Below is a small trained network, with its code and all its weights. Each question gives an input and a class and asks what happens when units are switched off, that is, made to give their printed mean instead of their output.

import numpy as np


def w(rows, s, z=0):
    codes = np.array(rows[::2]) - 128.0
    scale = np.full(codes.shape[1], s)
    scale[-1] = z or s
    return codes * scale


def f(y):
    return np.maximum(y, 0)


def log_softmax(a):
    a = a - a.max(-1, keepdims=True)
    return a - np.log(np.exp(a).sum(-1, keepdims=True))


def net(x, mask):
    res = np.array(x, float).reshape(1, 7) / 4 @ E
    y = f(res @ A[0][:, :-1].T + A[0][:, -1])
    res = res + np.where(mask, y, B[0][:, -1]) @ B[0][:, :-1]
    return log_softmax(res[-1] @ U[:, :-1].T + U[:, -1])


A, B = {}, {}
E = w([
[2,69,93,199],'x0',
[93,250,55,110],'x1',
[218,143,87,254],'x2',
[128,128,128,127],'x3',
[99,193,243,189],'x4',
[128,127,127,128],'x5',
[127,129,128,128],'x6',
],0.008)
A[0] = w([
[91,87,181,77,82],'N0',
[189,143,157,92,110],'N1',
[166,65,3,92,92],'N2',
[68,63,124,172,104],'N3',
[175,149,72,219,57],'N4',
[147,47,164,125,72],'N5',
[45,147,107,173,46],'N6',
[188,139,119,186,61],'N7',
[94,182,230,196,71],'N8',
[69,106,106,156,41],'N9',
[115,123,116,141,109],'N10',
[135,86,132,131,100],'N11',
[144,173,132,92,13],'N12',
[142,90,155,147,59],'N13',
[111,217,47,150,113],'N14',
[112,169,183,161,156],'N15',
[76,230,89,110,126],'N16',
[148,71,129,119,78],'N17',
[160,9,199,149,146],'N18',
[216,134,187,79,116],'N19',
[109,165,80,130,111],'N20',
[158,69,178,160,118],'N21',
[140,119,125,141,132],'N22',
[190,134,141,77,146],'N23',
[183,88,122,196,126],'N24',
[82,117,139,70,72],'N25',
[161,114,136,160,74],'N26',
[149,152,84,195,119],'N27',
[93,159,77,139,129],'N28',
[167,123,144,142,5],'N29',
[105,118,142,71,81],'N30',
[81,137,164,43,96],'N31',
[184,167,122,103,117],'N32',
[121,93,67,110,18],'N33',
[62,56,93,182,108],'N34',
],0.016,0.0028)
B[0] = w([
[94,70,130,107,203],'N0',
[131,141,113,192,198],'N1',
[248,124,199,61,246],'N2',
[146,150,120,204,211],'N3',
[75,56,148,135,224],'N4',
[97,177,92,96,192],'N5',
[142,147,132,197,200],'N6',
[84,79,139,131,201],'N7',
[254,115,177,64,240],'N8',
[124,123,134,189,181],'N9',
[137,129,124,144,144],'N10',
[125,150,123,114,158],'N11',
[124,144,129,147,174],'N12',
[112,145,110,97,163],'N13',
[81,188,79,82,225],'N14',
[191,128,160,88,198],'N15',
[80,180,80,84,238],'N16',
[134,156,127,89,169],'N17',
[81,211,77,78,245],'N18',
[148,153,108,215,227],'N19',
[121,157,101,111,177],'N20',
[99,164,110,85,199],'N21',
[119,118,132,128,146],'N22',
[135,140,127,193,205],'N23',
[84,67,132,126,213],'N24',
[84,72,140,129,199],'N25',
[107,115,136,120,166],'N26',
[87,78,136,125,199],'N27',
[121,164,111,122,182],'N28',
[127,122,127,130,155],'N29',
[98,84,147,127,188],'N30',
[86,45,143,128,231],'N31',
[143,152,121,186,199],'N32',
[174,125,170,102,174],'N33',
[152,141,109,217,224],'N34',
],0.03,0.012)
U = w([
[32,191,97,89,180],'0',
[86,156,139,225,91],'1',
[11,57,173,120,20],'2',
[137,145,198,91,253],'3',
],0.011,0.0018)

Each question gives the input, the list of numbers given to net, and the class t.
The units are the neurons (one row each of A and B). Each row of codes is followed by its name. A weight is (code - 128) times the scale printed after its matrix; where a second scale follows, it is the last column's (A, B and U).
mask holds one flag per neuron, in row order. A switched-off neuron (its flag False) gives its mean, the last column of its row in B, instead of its output. The means were averaged over made-up inputs and are rounded, as every weight is.
A unit's drop is (log p(t) with every unit on - log p(t) with that unit switched off) / (log p(t) with every unit on - log p(t) with every unit switched off).
The circuit of an input: a set's keep is (log p(t) with only the set's units on - log p(t) with every unit switched off) / (log p(t) with every unit on - log p(t) with every unit switched off). Starting from the 12 units with the biggest drops (on a tie, the unit counted first), units are removed one at a time, each time the one whose removal leaves the highest keep (on an exact tie, the one counted first), for as long as the keep stays at least 0.8.
circuit, biggest first: the units of the circuit, biggest drop first
unit that matters most: the unit with the biggest drop
top k neurons: the k neurons with the biggest drops, biggest first
drop when u is switched off: that unit's drop, to one decimal
input [3,-4,-6,1,8,6,-8], class 3: circuit, biggest first : (N8)
input [6,-6,5,-8,-2,0,1], class 0: top 2 neurons : (N18; N21)
input [5,-5,6,-7,6,7,3], class 2: top 3 neurons : (N24; N2; N4)
input [1,5,3,7,6,6,-5], class 3: top 2 neurons : (N8; N18)
input [0,6,0,4,-7,3,2], class 3: top 2 neurons : (N2; N18)
input [6,-5,0,-6,1,6,4], class 1: top 4 neurons : (N34; N3; N16; N14)
input [5,-5,5,4,3,-3,7], class 0: top 2 neurons : (N18; N21)
input [-3,0,7,6,7,-7,-4], class 2: top 4 neurons : (N4; N2; N7; N24)
input [-6,-5,8,6,1,1,-3], class 2: top 3 neurons : (N24; N4; N7)
input [6,0,7,-8,7,6,-7], class 2: top 4 neurons : (N4; N2; N27; N24)
input [-7,5,8,8,8,8,-7], class 2: top 4 neurons : (N4; N7; N2; N27)
input [5,6,3,-1,7,-4,-1], class 3: top 3 neurons : (N8; N15; N18)
input [3,-8,5,3,-8,3,-6], class 0: top 4 neurons : (N18; N5; N8; N21)
input [-7,-5,-3,-5,-3,7,-1], class 1: unit that matters most : N19
input [-5,-8,-6,0,0,5,1], class 0: drop when N18 is switched off : 1.2
input [-3,-7,6,-8,3,-1,-1], class 0: drop when N18 is switched off : 2.1
input [1,-3,5,6,-2,-5,-6], class 2: drop when N16 is switched off : 0.0
